Here is a tiny trained network, its code and every weight. The questions are about switching its units off for an input and a target symbol, where a switched-off unit gives its printed mean instead of its output.

import numpy as np


def w(rows, s, z=0):
    codes = np.array(rows[::2]) - 128.0
    scale = np.full(codes.shape[1], s)
    scale[-1] = z or s
    return codes * scale


def norm(h):
    return h / np.sqrt((h * h).mean(-1, keepdims=True) + 1e-5)


def softmax(a):
    e = np.exp(a - a.max(-1, keepdims=True))
    return e / e.sum(-1, keepdims=True)


def log_softmax(a):
    a = a - a.max(-1, keepdims=True)
    return a - np.log(np.exp(a).sum(-1, keepdims=True))


def net(x, mask):
    ids = ['αεζημξπστφψ'.index(c) for c in x.split()]
    T = len(ids)
    res = E[ids] + P[:T]
    u = 0
    for l in range(2):
        r = norm(res)
        for j in range(3):
            rows = slice(2 * j, 2 * j + 2)
            q, k, v = (r @ M[l][rows].T for M in (Q, K, V))
            z = softmax(np.where(np.tri(T) > 0, q @ k.T / 2**0.5, -1e9)) @ v
            o = O[l][rows]
            res = res + np.where(mask[u + j], z, o[:, -1]) @ o[:, :-1]
        u += 3
    return log_softmax(norm(res)[-1] @ U[:, :-1].T + U[:, -1])


Q, K, V, O = {}, {}, {}, {}
E = w([
[18,148,195,138,112],'α',
[51,114,61,40,115],'ε',
[77,132,43,104,190],'ζ',
[76,189,158,152,138],'η',
[68,110,21,85,58],'μ',
[88,126,205,106,38],'ξ',
[100,118,162,91,162],'π',
[98,163,59,19,54],'σ',
[125,171,114,192,119],'τ',
[191,156,155,251,197],'φ',
[165,186,127,43,9],'ψ',
],0.016)
P = w([
[196,129,135,101,91],'0',
[41,204,161,81,71],'1',
[187,120,73,130,180],'2',
[155,123,212,90,104],'3',
[7,184,159,99,115],'4',
[137,93,97,130,180],'5',
[141,113,64,138,102],'6',
],0.02)
Q[0] = w([
[216,124,151,70,201],'0.h0',
[56,175,118,71,136],'0.h0',
[8,222,155,56,145],'0.h1',
[64,128,55,141,157],'0.h1',
[235,227,103,63,120],'0.h2',
[168,10,118,172,63],'0.h2',
],0.012)
K[0] = w([
[208,142,99,239,112],'0.h0',
[175,79,28,73,165],'0.h0',
[58,109,225,54,73],'0.h1',
[71,193,30,134,97],'0.h1',
[231,204,90,62,147],'0.h2',
[93,168,126,118,6],'0.h2',
],0.011)
V[0] = w([
[192,141,62,156,112],'0.h0',
[190,199,125,114,141],'0.h0',
[61,233,166,112,153],'0.h1',
[84,161,11,184,101],'0.h1',
[131,84,153,71,143],'0.h2',
[255,122,91,100,105],'0.h2',
],0.0096)
O[0] = w([
[193,159,168,132,167,144],'0.h0',
[137,167,140,80,132,190],'0.h0',
[181,184,182,132,112,255],'0.h1',
[147,139,66,215,134,79],'0.h1',
[228,167,149,148,244,150],'0.h2',
[107,206,224,135,2,173],'0.h2',
],0.0076,0.0069)
Q[1] = w([
[93,152,203,55,185],'1.h0',
[112,219,145,19,187],'1.h0',
[33,211,121,125,198],'1.h1',
[208,67,157,86,72],'1.h1',
[250,66,116,157,87],'1.h2',
[95,84,113,122,91],'1.h2',
],0.013)
K[1] = w([
[73,174,162,132,127],'1.h0',
[30,175,184,166,45],'1.h0',
[198,87,109,133,179],'1.h1',
[99,145,162,133,100],'1.h1',
[102,6,78,155,152],'1.h2',
[124,114,95,108,146],'1.h2',
],0.019)
V[1] = w([
[4,175,255,132,96],'1.h0',
[69,172,96,197,61],'1.h0',
[145,142,50,61,208],'1.h1',
[144,186,9,165,31],'1.h1',
[217,213,173,73,149],'1.h2',
[160,83,205,188,244],'1.h2',
],0.0088)
O[1] = w([
[188,95,2,175,71,251],'1.h0',
[95,190,74,157,137,153],'1.h0',
[215,205,82,127,22,141],'1.h1',
[236,6,54,128,36,117],'1.h1',
[120,86,80,192,209,228],'1.h2',
[252,66,137,146,56,84],'1.h2',
],0.0085,0.012)
U = w([
[104,139,88,54,147,20],'α',
[187,153,117,107,60,96],'ε',
[190,143,155,125,42,110],'ζ',
[68,50,99,181,113,159],'η',
[189,73,167,207,113,237],'μ',
[54,96,146,179,182,60],'ξ',
[124,246,179,168,110,24],'π',
[198,163,66,132,198,2],'σ',
[95,40,174,160,64,225],'τ',
[90,100,162,211,49,149],'φ',
[149,114,176,77,156,219],'ψ',
],0.012,0.0049)

Each question gives the input, a string of symbols that net reads in full, and the target symbol t.
The units are the heads (2 rows each of Q, K, V and O). Each row of codes is followed by its name. A weight is (code - 128) times the scale printed after its matrix; where a second scale follows, it is the last column's (O and U).
mask holds one flag per head, layer by layer. A switched-off head (its flag False) gives its mean, the last column of its rows in O, instead of its output. The means were averaged over made-up inputs and are rounded, as every weight is.
A unit's drop is (log p(t) with every unit on - log p(t) with that unit switched off) / (log p(t) with every unit on - log p(t) with every unit switched off).
The circuit of an input: a set's keep is (log p(t) with only the set's units on - log p(t) with every unit switched off) / (log p(t) with every unit on - log p(t) with every unit switched off). Starting from all 6 units, units are removed one at a time, each time the one whose removal leaves the highest keep (on an exact tie, the one counted first), for as long as the keep stays at least 0.8.
units of the circuit, in order: the units of the circuit, biggest drop first
most important unit: the unit with the biggest drop
heads that matter: for each layer, one digit per head in row order, 1 if its drop is at least 0.15 and else 0, layers parted by /
drop of u: that unit's drop, to one decimal
input η η η α φ, target η: heads that matter	001 / 000
input π φ π ξ, target τ: heads that matter	010 / 111
input ζ σ ε ξ π π α, target ξ: heads that matter	101 / 100
input π π α ξ, target τ: most important unit	0.h1
input α π ζ φ π, target ζ: heads that matter	000 / 010
input η μ π α, target ξ: heads that matter	001 / 001
input π η η μ, target η: heads that matter	000 / 010
input μ π ε ζ σ π ε, target α: heads that matter	111 / 110
input η π μ, target α: units of the circuit, in order	1.h0, 1.h2
input η π π α η φ τ, target φ: heads that matter	110 / 101
input π ξ ξ, target η: units of the circuit, in order	1.h1, 0.h1
input τ π η π π, target η: heads that matter	001 / 101
input φ ε π π ξ μ, target α: units of the circuit, in order	1.h0, 1.h2, 1.h1, 0.h1
input φ π π ξ σ, target π: heads that matter	011 / 010
input ζ π ψ φ φ, target μ: units of the circuit, in order	0.h1, 1.h1, 0.h0, 0.h2
input ε η η π τ η π, target ψ: units of the circuit, in order	1.h0, 0.h1, 0.h2, 1.h2
input π φ σ π π, target σ: most important unit	0.h2
input σ φ π η α η η, target π: heads that matter	010 / 110
input η ζ ε μ, target η: units of the circuit, in order	1.h1, 0.h2
input φ ε π φ ε, target π: heads that matter	010 / 010
input π σ η ψ φ, target η: heads that matter	001 / 000
input η η φ π π τ η, target π: most important unit	1.h0
input η π π ζ ζ, target π: drop of 0.h1	0.4
input π π π ζ π, target π: drop of 0.h0	0.0
input τ α π π η α, target σ: drop of 1.h1	0.2
